Below are the code and all the weights of a small trained network. Each question names an input and a class and asks about switching units off, where a switched-off unit gives its printed mean instead of its output.

import numpy as np


def w(rows, s, z=0):
    codes = np.array(rows[::2]) - 128.0
    scale = np.full(codes.shape[1], s)
    scale[-1] = z or s
    return codes * scale


def f(y):
    return np.maximum(y, 0)


def log_softmax(a):
    a = a - a.max(-1, keepdims=True)
    return a - np.log(np.exp(a).sum(-1, keepdims=True))


def net(x, mask):
    res = np.array(x, float).reshape(1, 8) / 4 @ E
    y = f(res @ A[0][:, :-1].T + A[0][:, -1])
    res = res + np.where(mask, y, B[0][:, -1]) @ B[0][:, :-1]
    return log_softmax(res[-1] @ U[:, :-1].T + U[:, -1])


A, B = {}, {}
E = w([
[127,124,121,71,112,141,139],'x0',
[97,110,160,144,171,137,111],'x1',
[88,49,31,131,124,64,175],'x2',
[176,80,155,42,110,162,143],'x3',
[93,89,163,122,176,172,101],'x4',
[156,136,93,165,104,115,110],'x5',
[113,101,157,149,5,118,1],'x6',
[169,118,25,57,182,37,5],'x7',
],0.007)
A[0] = w([
[118,47,169,155,105,39,116,133],'n1',
[131,116,124,137,116,122,186,204],'n2',
[152,98,144,138,55,128,153,253],'n3',
[78,137,88,100,105,79,136,139],'n4',
[154,190,172,94,160,173,97,165],'n5',
[169,173,125,82,156,176,108,168],'n6',
[110,105,84,129,140,71,153,161],'n7',
[148,84,108,158,122,111,191,86],'n8',
[93,138,79,101,127,78,159,59],'n9',
[164,164,110,112,189,104,114,166],'n10',
[201,89,119,76,184,140,99,253],'n11',
[75,70,110,127,108,122,142,124],'n12',
[85,139,188,150,101,201,93,186],'n13',
[98,173,182,99,164,178,135,198],'n14',
[190,151,197,132,195,147,140,183],'n15',
[163,125,93,100,116,51,105,224],'n16',
[101,3,88,117,180,148,121,179],'n17',
[179,102,133,143,140,112,83,137],'n18',
[182,134,115,122,198,96,122,143],'n19',
[73,91,117,89,116,144,212,174],'n20',
[154,44,67,149,166,110,153,150],'n21',
[95,100,119,108,91,88,67,183],'n22',
[138,96,130,166,130,161,211,183],'n23',
[127,206,90,156,130,189,150,145],'n24',
[173,167,117,73,121,110,49,221],'n25',
[157,85,58,135,95,160,104,84],'n26',
[63,119,116,118,141,116,156,81],'n27',
[129,153,133,142,133,122,176,164],'n28',
[129,104,200,150,77,149,123,209],'n29',
],0.012,0.003)
B[0] = w([
[113,95,89,149,127,180,67,192],'n1',
[135,64,122,200,172,168,125,194],'n2',
[152,97,145,217,91,123,59,208],'n3',
[86,62,111,181,131,181,124,190],'n4',
[158,250,131,95,160,103,196,218],'n5',
[104,200,141,195,121,98,203,197],'n6',
[46,29,153,91,140,116,133,213],'n7',
[125,80,110,111,156,131,57,182],'n8',
[68,87,91,123,124,104,132,188],'n9',
[89,175,158,54,88,101,228,207],'n10',
[62,145,131,179,132,133,225,247],'n11',
[130,68,119,194,124,165,86,182],'n12',
[186,159,145,167,51,108,95,247],'n13',
[141,197,143,142,152,122,131,229],'n14',
[151,165,131,165,144,159,163,225],'n15',
[82,108,156,116,194,172,188,245],'n16',
[84,65,60,112,117,119,179,246],'n17',
[173,161,111,114,194,141,172,184],'n18',
[3,181,237,107,47,59,204,206],'n19',
[113,46,115,164,161,169,87,232],'n20',
[4,64,176,75,97,96,121,228],'n21',
[162,123,108,173,214,235,70,225],'n22',
[119,22,117,167,198,237,115,231],'n23',
[183,185,134,149,156,124,159,193],'n24',
[155,188,132,175,196,175,188,254],'n25',
[134,60,167,116,166,87,86,178],'n26',
[81,78,107,96,134,122,130,172],'n27',
[159,139,124,168,181,203,97,186],'n28',
[169,188,118,158,67,128,74,233],'n29',
],0.0064,0.0082)
U = w([
[223,171,96,139,255,204,142,145],'0',
[150,42,127,137,244,154,134,159],'1',
[128,134,186,111,158,64,213,226],'2',
[82,53,133,37,107,35,184,3],'3',
[218,163,223,121,17,64,95,92],'4',
[153,66,82,159,102,166,103,144],'5',
],0.0069,0.0032)

Each question gives the input, the list of numbers given to net, and the class t.
The units are the neurons (one row each of A and B). Each row of codes is followed by its name. A weight is (code - 128) times the scale printed after its matrix; where a second scale follows, it is the last column's (A, B and U).
mask holds one flag per neuron, in row order. A switched-off neuron (its flag False) gives its mean, the last column of its row in B, instead of its output. The means were averaged over made-up inputs and are rounded, as every weight is.
A unit's drop is (log p(t) with every unit on - log p(t) with that unit switched off) / (log p(t) with every unit on - log p(t) with every unit switched off).
The circuit of an input: a set's keep is (log p(t) with only the set's units on - log p(t) with every unit switched off) / (log p(t) with every unit on - log p(t) with every unit switched off). Starting from the 12 units with the biggest drops (on a tie, the unit counted first), units are removed one at a time, each time the one whose removal leaves the highest keep (on an exact tie, the one counted first), for as long as the keep stays at least 0.8.
circuit, biggest first: the units of the circuit, biggest drop first
unit that matters most: the unit with the biggest drop
top k neurons: the k neurons with the biggest drops, biggest first
drop when u is switched off: that unit's drop, to one decimal
input [-2,-5,-7,0,-1,-1,-2,8], class 2: circuit, biggest first => [n19 n10]
input [-5,-6,-3,8,1,-5,7,1], class 0: top 3 neurons => [n25 n22 n19]
input [-1,1,-7,6,-4,5,7,1], class 0: circuit, biggest first => [n25]
input [-2,-6,-2,5,-2,-4,3,3], class 0: circuit, biggest first => [n25 n21]
input [-5,6,-7,-8,3,-6,-6,1], class 2: top 3 neurons => [n19 n22 n10]
input [-5,1,-1,-2,-6,7,7,-1], class 4: top 4 neurons => [n23 n20 n17 n29]
input [-7,-7,7,-2,-4,-5,6,4], class 1: top 2 neurons => [n16 n22]
input [2,6,0,-6,5,-2,8,5], class 0: top 2 neurons => [n22 n25]
input [-5,2,-5,6,3,4,-6,1], class 2: top 2 neurons => [n19 n22]
input [4,1,-7,0,8,3,-1,8], class 2: top 3 neurons => [n19 n10 n11]
input [4,6,-8,0,-1,5,-3,5], class 2: drop when n19 is switched off => 0.2
input [2,1,8,-3,-4,7,-2,3], class 3: drop when n21 is switched off => 0.2
input [-8,-1,-2,-6,-6,8,6,3], class 0: drop when n21 is switched off => 0.1
input [4,4,7,4,-2,-7,-2,2], class 3: unit that matters most => n21
